Here is a tiny trained network, its code and every weight. The questions are about switching its units off for an input and a class, where a switched-off unit gives its printed mean instead of its output.

import numpy as np


def w(rows, s, z=0):
    codes = np.array(rows[::2]) - 128.0
    scale = np.full(codes.shape[1], s)
    scale[-1] = z or s
    return codes * scale


def f(y):
    return y / 2 * (1 + np.tanh(0.7978845608 * (y + 0.044715 * y**3)))


def log_softmax(a):
    a = a - a.max(-1, keepdims=True)
    return a - np.log(np.exp(a).sum(-1, keepdims=True))


def net(x, mask):
    res = np.array(x, float).reshape(1, 4) / 4 @ E
    y = f(res @ A[0][:, :-1].T + A[0][:, -1])
    res = res + np.where(mask, y, B[0][:, -1]) @ B[0][:, :-1]
    return log_softmax(res[-1] @ U[:, :-1].T + U[:, -1])


A, B = {}, {}
E = w([
[67,54,111,111,126,196,220,50,128],'x0',
[117,214,8,55,146,101,161,141,204],'x1',
[53,138,170,107,198,157,11,122,201],'x2',
[104,81,58,129,36,178,75,212,106],'x3',
],0.012)
A[0] = w([
[17,104,169,58,165,123,75,154,188,106],'n0',
[206,93,71,131,78,120,175,150,41,105],'n1',
[77,91,186,194,125,140,87,119,112,123],'n2',
[224,202,148,179,88,57,94,185,138,52],'n3',
[85,179,80,83,134,124,151,160,209,105],'n4',
[1,28,104,98,88,161,186,75,139,23],'n5',
[48,68,116,128,123,117,183,117,142,84],'n6',
[168,119,110,91,132,137,140,140,183,66],'n7',
[185,154,150,164,81,13,37,252,148,13],'n8',
[130,157,210,95,178,62,212,99,185,94],'n9',
[97,126,115,94,170,162,154,63,88,4],'n10',
[111,126,87,130,67,159,104,173,93,99],'n11',
[121,84,93,147,103,194,114,208,157,43],'n12',
[54,229,40,127,148,136,170,139,187,116],'n13',
[145,95,160,190,131,127,101,104,94,70],'n14',
[111,100,80,166,105,184,184,49,127,98],'n15',
[26,143,131,135,153,187,27,88,199,127],'n16',
[193,115,97,196,82,98,240,134,90,88],'n17',
[55,62,164,84,200,157,49,144,149,109],'n18',
[165,203,185,130,164,89,161,43,136,42],'n19',
[105,71,207,221,99,127,124,151,165,113],'n20',
[129,143,207,176,183,101,172,114,111,96],'n21',
[179,35,161,234,158,130,105,123,87,112],'n22',
[125,147,93,74,160,99,161,171,163,84],'n23',
[41,82,104,113,26,178,102,242,126,68],'n24',
[150,147,67,79,102,84,138,96,166,105],'n25',
[175,124,102,163,132,88,197,144,89,126],'n26',
[112,55,132,37,120,160,157,103,144,70],'n27',
[110,95,210,172,107,154,102,138,83,88],'n28',
[89,93,134,148,180,109,74,169,169,79],'n29',
],0.0093,0.0038)
B[0] = w([
[187,143,164,154,96,113,197,142,170,222],'n0',
[202,100,158,162,100,117,188,146,180,219],'n1',
[96,171,75,172,85,102,159,124,119,200],'n2',
[90,137,224,71,193,82,127,191,100,221],'n3',
[48,154,90,209,75,147,138,180,81,209],'n4',
[83,125,152,64,199,60,99,173,115,225],'n5',
[103,121,150,84,195,104,129,184,97,175],'n6',
[107,142,110,155,110,103,129,107,111,146],'n7',
[83,120,153,81,200,104,115,182,90,252],'n8',
[133,53,118,82,106,203,43,58,193,218],'n9',
[136,138,143,83,136,112,76,165,98,162],'n10',
[156,89,148,69,121,168,73,75,190,190],'n11',
[149,86,102,98,131,196,77,92,168,186],'n12',
[71,179,77,181,66,122,141,120,76,228],'n13',
[66,149,96,150,117,121,128,123,109,171],'n14',
[138,167,155,79,191,67,109,189,109,197],'n15',
[222,120,230,204,91,99,201,138,151,244],'n16',
[227,116,170,176,119,137,190,137,122,225],'n17',
[209,120,165,157,123,125,195,152,139,225],'n18',
[129,70,132,88,153,205,42,61,190,207],'n19',
[74,163,61,153,96,127,162,145,99,195],'n20',
[112,154,95,112,105,194,61,55,158,188],'n21',
[45,176,53,181,80,102,131,120,90,209],'n22',
[85,190,67,134,81,103,110,140,134,183],'n23',
[156,62,112,62,102,217,2,50,171,240],'n24',
[135,141,68,191,116,131,117,129,75,188],'n25',
[189,134,159,173,100,127,173,115,176,190],'n26',
[89,149,178,100,184,63,106,150,93,173],'n27',
[72,159,80,164,102,116,127,102,71,201],'n28',
[177,147,178,143,144,113,155,101,132,183],'n29',
],0.0083,0.015)
U = w([
[211,127,196,175,90,132,233,121,161,220],'0',
[32,167,60,183,61,133,150,112,104,166],'1',
[119,90,137,90,116,220,44,55,188,134],'2',
[73,141,199,77,248,76,124,178,102,6],'3',
],0.012,0.002)

Each question gives the input, the list of numbers given to net, and the class t.
The units are the neurons (one row each of A and B). Each row of codes is followed by its name. A weight is (code - 128) times the scale printed after its matrix; where a second scale follows, it is the last column's (A, B and U).
mask holds one flag per neuron, in row order. A switched-off neuron (its flag False) gives its mean, the last column of its row in B, instead of its output. The means were averaged over made-up inputs and are rounded, as every weight is.
A unit's drop is (log p(t) with every unit on - log p(t) with that unit switched off) / (log p(t) with every unit on - log p(t) with every unit switched off).
The circuit of an input: a set's keep is (log p(t) with only the set's units on - log p(t) with every unit switched off) / (log p(t) with every unit on - log p(t) with every unit switched off). Starting from the 12 units with the biggest drops (on a tie, the unit counted first), units are removed one at a time, each time the one whose removal leaves the highest keep (on an exact tie, the one counted first), for as long as the keep stays at least 0.8.
units of the circuit, in order: the units of the circuit, biggest drop first
k most important neurons: the k neurons with the biggest drops, biggest first
drop when u is switched off: that unit's drop, to one decimal
input [-1,5,5,1], class 0: 3 most important neurons -> [n16, n0, n22]
input [-6,2,-1,8], class 2: units of the circuit, in order -> [n24]
input [7,-6,3,-5], class 3: 2 most important neurons -> [n5, n15]
input [-5,6,4,-5], class 1: 2 most important neurons -> [n13, n4]
input [-7,6,-2,6], class 3: 2 most important neurons -> [n8, n3]
input [8,-4,8,2], class 0: 2 most important neurons -> [n16, n18]
input [-8,1,-7,4], class 3: 3 most important neurons -> [n8, n3, n16]
input [-7,-5,8,3], class 0: 2 most important neurons -> [n16, n18]
input [-2,6,-4,7], class 2: 3 most important neurons -> [n24, n11, n12]
input [-4,8,7,2], class 1: 4 most important neurons -> [n4, n13, n23, n17]
input [-4,5,-7,8], class 2: 3 most important neurons -> [n24, n11, n16]
input [-4,-3,0,-4], class 2: 2 most important neurons -> [n21, n5]
input [-3,3,-5,-7], class 2: 2 most important neurons -> [n19, n9]
input [7,-6,4,4], class 3: units of the circuit, in order -> [n5]
input [0,-2,7,7], class 0: 3 most important neurons -> [n16, n18, n0]
input [-8,-8,-2,-8], class 1: drop when n22 is switched off -> 0.8
input [7,-4,8,5], class 0: drop when n16 is switched off -> 0.7
input [-3,6,-4,-6], class 1: drop when n4 is switched off -> 0.3
